Here is a tiny trained network, its code and every weight. The questions are about switching its units off for an input and a class, where a switched-off unit gives its printed mean instead of its output.

import numpy as np


def w(rows, s, z=0):
    codes = np.array(rows[::2]) - 128.0
    scale = np.full(codes.shape[1], s)
    scale[-1] = z or s
    return codes * scale


def norm(h):
    return h / np.sqrt((h * h).mean(-1, keepdims=True) + 1e-5)


def f(y):
    return np.maximum(y, 0)


def log_softmax(a):
    a = a - a.max(-1, keepdims=True)
    return a - np.log(np.exp(a).sum(-1, keepdims=True))


def net(x, mask):
    res = np.array(x, float).reshape(1, 4) / 4 @ E
    u = 0
    for l in range(3):
        y = f(norm(res) @ A[l][:, :-1].T + A[l][:, -1])
        res = res + np.where(mask[u : u + 6], y, B[l][:, -1]) @ B[l][:, :-1]
        u += 6
    return log_softmax(norm(res)[-1] @ U[:, :-1].T + U[:, -1])


A, B = {}, {}
E = w([
[128,99,1,198,96,151,172,99],'x0',
[99,100,184,139,83,181,115,84],'x1',
[125,162,120,131,124,154,125,170],'x2',
[52,168,166,180,51,75,145,189],'x3',
],0.011)
A[0] = w([
[210,51,79,86,214,209,140,100,153],'0.n0',
[195,69,218,40,139,166,105,68,81],'0.n1',
[133,55,254,121,67,149,19,120,97],'0.n2',
[123,86,147,74,118,92,131,186,120],'0.n3',
[128,139,137,108,16,85,130,94,114],'0.n4',
[116,135,83,83,100,94,187,232,4],'0.n5',
],0.0068,0.003)
B[0] = w([
[124,117,154,118,38,81,147,145,254],'0.n0',
[12,194,55,154,191,65,87,163,225],'0.n1',
[193,161,123,166,104,80,150,49,223],'0.n2',
[162,99,150,125,157,76,81,117,166],'0.n3',
[119,47,200,147,141,202,103,148,169],'0.n4',
[190,141,112,109,172,119,49,60,165],'0.n5',
],0.011,0.0069)
A[1] = w([
[133,188,182,163,236,69,48,221,144],'1.n0',
[150,126,136,118,161,147,126,124,3],'1.n1',
[196,204,113,48,81,71,97,192,151],'1.n2',
[60,173,146,134,255,72,64,80,97],'1.n3',
[101,105,116,146,114,155,55,165,50],'1.n4',
[178,90,73,175,212,162,105,131,66],'1.n5',
],0.0081,0.0017)
B[1] = w([
[10,134,62,73,179,131,90,152,254],'1.n0',
[76,72,216,135,98,124,91,93,129],'1.n1',
[159,62,193,69,128,160,123,109,219],'1.n2',
[104,96,27,140,98,125,75,167,236],'1.n3',
[119,187,149,181,165,127,132,220,140],'1.n4',
[254,192,169,67,31,100,211,174,141],'1.n5',
],0.008,0.0099)
A[2] = w([
[191,166,48,136,85,48,227,123,85],'2.n0',
[17,198,71,121,147,144,113,72,192],'2.n1',
[98,41,192,161,107,147,148,132,237],'2.n2',
[106,132,117,159,110,156,254,153,103],'2.n3',
[61,97,138,167,133,172,91,78,166],'2.n4',
[141,163,207,99,108,171,121,32,7],'2.n5',
],0.0095,0.0012)
B[2] = w([
[203,88,93,220,149,125,135,115,223],'2.n0',
[158,76,147,46,199,77,30,169,254],'2.n1',
[132,136,106,149,164,164,203,136,183],'2.n2',
[148,88,193,86,157,140,142,111,176],'2.n3',
[55,255,149,89,171,120,104,167,192],'2.n4',
[204,197,155,184,100,99,15,128,149],'2.n5',
],0.0097,0.0082)
U = w([
[112,199,227,209,89,121,113,136,104],'0',
[229,18,59,186,113,127,181,115,201],'1',
[177,118,168,10,66,170,167,126,3],'2',
[10,93,151,141,111,252,245,157,83],'3',
[36,109,88,69,159,51,23,166,189],'4',
],0.011,0.0037)

Each question gives the input, the list of numbers given to net, and the class t.
The units are the neurons (one row each of A and B). Each row of codes is followed by its name. A weight is (code - 128) times the scale printed after its matrix; where a second scale follows, it is the last column's (A, B and U).
mask holds one flag per neuron, layer by layer. A switched-off neuron (its flag False) gives its mean, the last column of its row in B, instead of its output. The means were averaged over made-up inputs and are rounded, as every weight is.
A unit's drop is (log p(t) with every unit on - log p(t) with that unit switched off) / (log p(t) with every unit on - log p(t) with every unit switched off).
The circuit of an input: a set's keep is (log p(t) with only the set's units on - log p(t) with every unit switched off) / (log p(t) with every unit on - log p(t) with every unit switched off). Starting from the 12 units with the biggest drops (on a tie, the unit counted first), units are removed one at a time, each time the one whose removal leaves the highest keep (on an exact tie, the one counted first), for as long as the keep stays at least 0.8.
circuit, biggest first: the units of the circuit, biggest drop first
unit that matters most: the unit with the biggest drop
k most important neurons: the k neurons with the biggest drops, biggest first
top k neurons in layer l: the k neurons of layer l with the biggest drops, biggest first
drop of u: that unit's drop, to one decimal
input [-1,7,8,7], class 0: circuit, biggest first -> (0.n1; 1.n0)
input [3,8,-4,2], class 0: unit that matters most -> 2.n5
input [3,-7,-7,5], class 1: circuit, biggest first -> (0.n1; 2.n0)
input [-8,4,7,7], class 0: 2 most important neurons -> (0.n1; 0.n2)
input [2,3,5,-3], class 3: 2 most important neurons -> (0.n2; 0.n0)
input [6,4,-7,-1], class 3: 2 most important neurons -> (0.n2; 2.n1)
input [5,2,4,7], class 3: top 2 neurons in layer 1 -> (1.n0; 1.n3)
input [3,3,8,6], class 0: 2 most important neurons -> (0.n1; 1.n0)
input [-6,7,-5,8], class 0: top 2 neurons in layer 0 -> (0.n2; 0.n1)
input [1,1,1,5], class 0: 4 most important neurons -> (0.n1; 0.n4; 1.n0; 1.n3)
input [7,4,-5,4], class 3: 2 most important neurons -> (1.n0; 0.n1)
input [2,4,-6,1], class 0: 2 most important neurons -> (1.n0; 2.n5)
input [3,2,-3,-6], class 1: 2 most important neurons -> (1.n0; 2.n0)
input [5,1,0,-1], class 1: circuit, biggest first -> (1.n0)
input [6,-4,8,7], class 1: 4 most important neurons -> (0.n1; 1.n0; 2.n0; 2.n4)
input [2,2,2,6], class 3: 2 most important neurons -> (0.n1; 1.n0)
input [1,-3,-2,1], class 1: top 2 neurons in layer 0 -> (0.n1; 0.n0)
input [2,3,-6,0], class 0: drop of 2.n5 -> 0.1
input [-5,2,0,7], class 0: drop of 2.n1 -> 0.2
input [1,-1,-4,-1], class 1: unit that matters most -> 1.n0
